Below are the code and all the weights of a small trained network. Each question names an input and a class and asks about switching units off, where a switched-off unit gives its printed mean instead of its output.

import numpy as np


def w(rows, s, z=0):
    codes = np.array(rows[::2]) - 128.0
    scale = np.full(codes.shape[1], s)
    scale[-1] = z or s
    return codes * scale


def f(y):
    return np.maximum(y, 0)


def log_softmax(a):
    a = a - a.max(-1, keepdims=True)
    return a - np.log(np.exp(a).sum(-1, keepdims=True))


def net(x, mask):
    res = np.array(x, float).reshape(1, 4) / 4 @ E
    y = f(res @ A[0][:, :-1].T + A[0][:, -1])
    res = res + np.where(mask, y, B[0][:, -1]) @ B[0][:, :-1]
    return log_softmax(res[-1] @ U[:, :-1].T + U[:, -1])


A, B = {}, {}
E = w([
[105,114,79,101,154,187,5,78],'x0',
[126,130,116,122,136,124,140,108],'x1',
[111,103,95,143,226,151,158,214],'x2',
[147,126,216,115,201,78,105,84],'x3',
],0.013)
A[0] = w([
[128,105,110,117,206,137,141,193,53],'neuron 1',
[128,156,224,113,183,108,92,111,163],'neuron 2',
[94,113,194,110,149,102,107,119,167],'neuron 3',
[134,130,152,113,154,89,117,102,193],'neuron 4',
[120,132,193,143,101,102,216,137,4],'neuron 5',
[153,98,104,144,189,130,142,162,60],'neuron 6',
[136,135,144,164,108,152,121,142,117],'neuron 7',
[134,141,130,152,134,138,121,115,84],'neuron 8',
[138,122,153,136,18,104,102,37,23],'neuron 9',
[152,141,177,175,190,124,129,70,136],'neuron 10',
[128,117,106,146,156,136,87,111,22],'neuron 11',
[120,115,127,140,159,142,144,148,17],'neuron 12',
[120,105,150,149,155,124,125,126,143],'neuron 13',
[119,111,164,144,155,112,135,97,134],'neuron 14',
[113,138,2,143,29,154,152,159,178],'neuron 15',
[146,127,123,131,85,91,226,168,93],'neuron 16',
[105,157,79,140,184,128,135,146,21],'neuron 17',
[108,128,104,83,133,156,31,127,71],'neuron 18',
[123,143,183,122,57,117,130,104,23],'neuron 19',
[142,115,47,161,145,134,50,83,116],'neuron 20',
],0.016,0.0022)
B[0] = w([
[91,168,40,142,134,138,147,170,206],'neuron 1',
[141,51,111,96,71,116,135,142,225],'neuron 2',
[165,88,131,124,125,120,169,173,187],'neuron 3',
[153,89,119,130,111,146,117,134,180],'neuron 4',
[108,151,223,142,162,143,109,75,217],'neuron 5',
[140,186,70,138,114,112,98,124,184],'neuron 6',
[123,127,116,94,123,131,156,78,141],'neuron 7',
[84,133,105,68,139,162,80,88,134],'neuron 8',
[119,210,27,155,131,120,129,174,238],'neuron 9',
[134,73,113,82,106,137,105,127,200],'neuron 10',
[151,153,159,172,149,127,148,99,168],'neuron 11',
[165,180,99,140,131,126,132,106,157],'neuron 12',
[142,112,115,134,96,149,136,142,156],'neuron 13',
[132,83,104,113,137,126,119,96,171],'neuron 14',
[172,2,88,78,81,119,131,148,252],'neuron 15',
[115,133,224,140,162,138,115,93,225],'neuron 16',
[125,175,98,137,99,109,111,134,172],'neuron 17',
[123,159,235,142,159,113,146,101,218],'neuron 18',
[105,174,78,142,161,135,137,160,191],'neuron 19',
[93,125,217,144,161,150,132,95,214],'neuron 20',
],0.019,0.02)
U = w([
[210,18,102,50,56,114,129,109,248],'0',
[107,170,235,153,168,139,125,42,96],'1',
[116,255,7,157,121,112,124,148,66],'2',
],0.0083,0.0013)

Each question gives the input, the list of numbers given to net, and the class t.
The units are the neurons (one row each of A and B). Each row of codes is followed by its name. A weight is (code - 128) times the scale printed after its matrix; where a second scale follows, it is the last column's (A, B and U).
mask holds one flag per neuron, in row order. A switched-off neuron (its flag False) gives its mean, the last column of its row in B, instead of its output. The means were averaged over made-up inputs and are rounded, as every weight is.
A unit's drop is (log p(t) with every unit on - log p(t) with that unit switched off) / (log p(t) with every unit on - log p(t) with every unit switched off).
most important unit: the unit with the biggest drop
top k neurons: the k neurons with the biggest drops, biggest first
drop of u: that unit's drop, to one decimal
input [-4,-6,-6,1], class 2: most important unit : neuron 9
input [5,8,-4,4], class 1: top 3 neurons : neuron 15; neuron 18; neuron 20
input [6,-1,-4,-4], class 1: top 2 neurons : neuron 18; neuron 20
input [6,-7,7,0], class 2: top 4 neurons : neuron 1; neuron 16; neuron 5; neuron 6
input [6,6,6,1], class 1: top 2 neurons : neuron 9; neuron 20
input [-2,3,1,0], class 1: top 2 neurons : neuron 15; neuron 9
input [4,-6,-4,1], class 1: top 4 neurons : neuron 18; neuron 1; neuron 20; neuron 6
input [8,5,7,-7], class 1: top 2 neurons : neuron 20; neuron 18
input [-8,-6,-6,2], class 1: top 2 neurons : neuron 5; neuron 16
input [3,7,-7,0], class 2: drop of neuron 9 : 0.8
input [-1,-7,-6,-1], class 2: drop of neuron 17 : 0.0
input [-2,6,3,0], class 2: drop of neuron 18 : 0.5
input [-4,6,-7,-4], class 2: drop of neuron 9 : 1.2
input [-1,-1,6,-4], class 2: most important unit : neuron 1
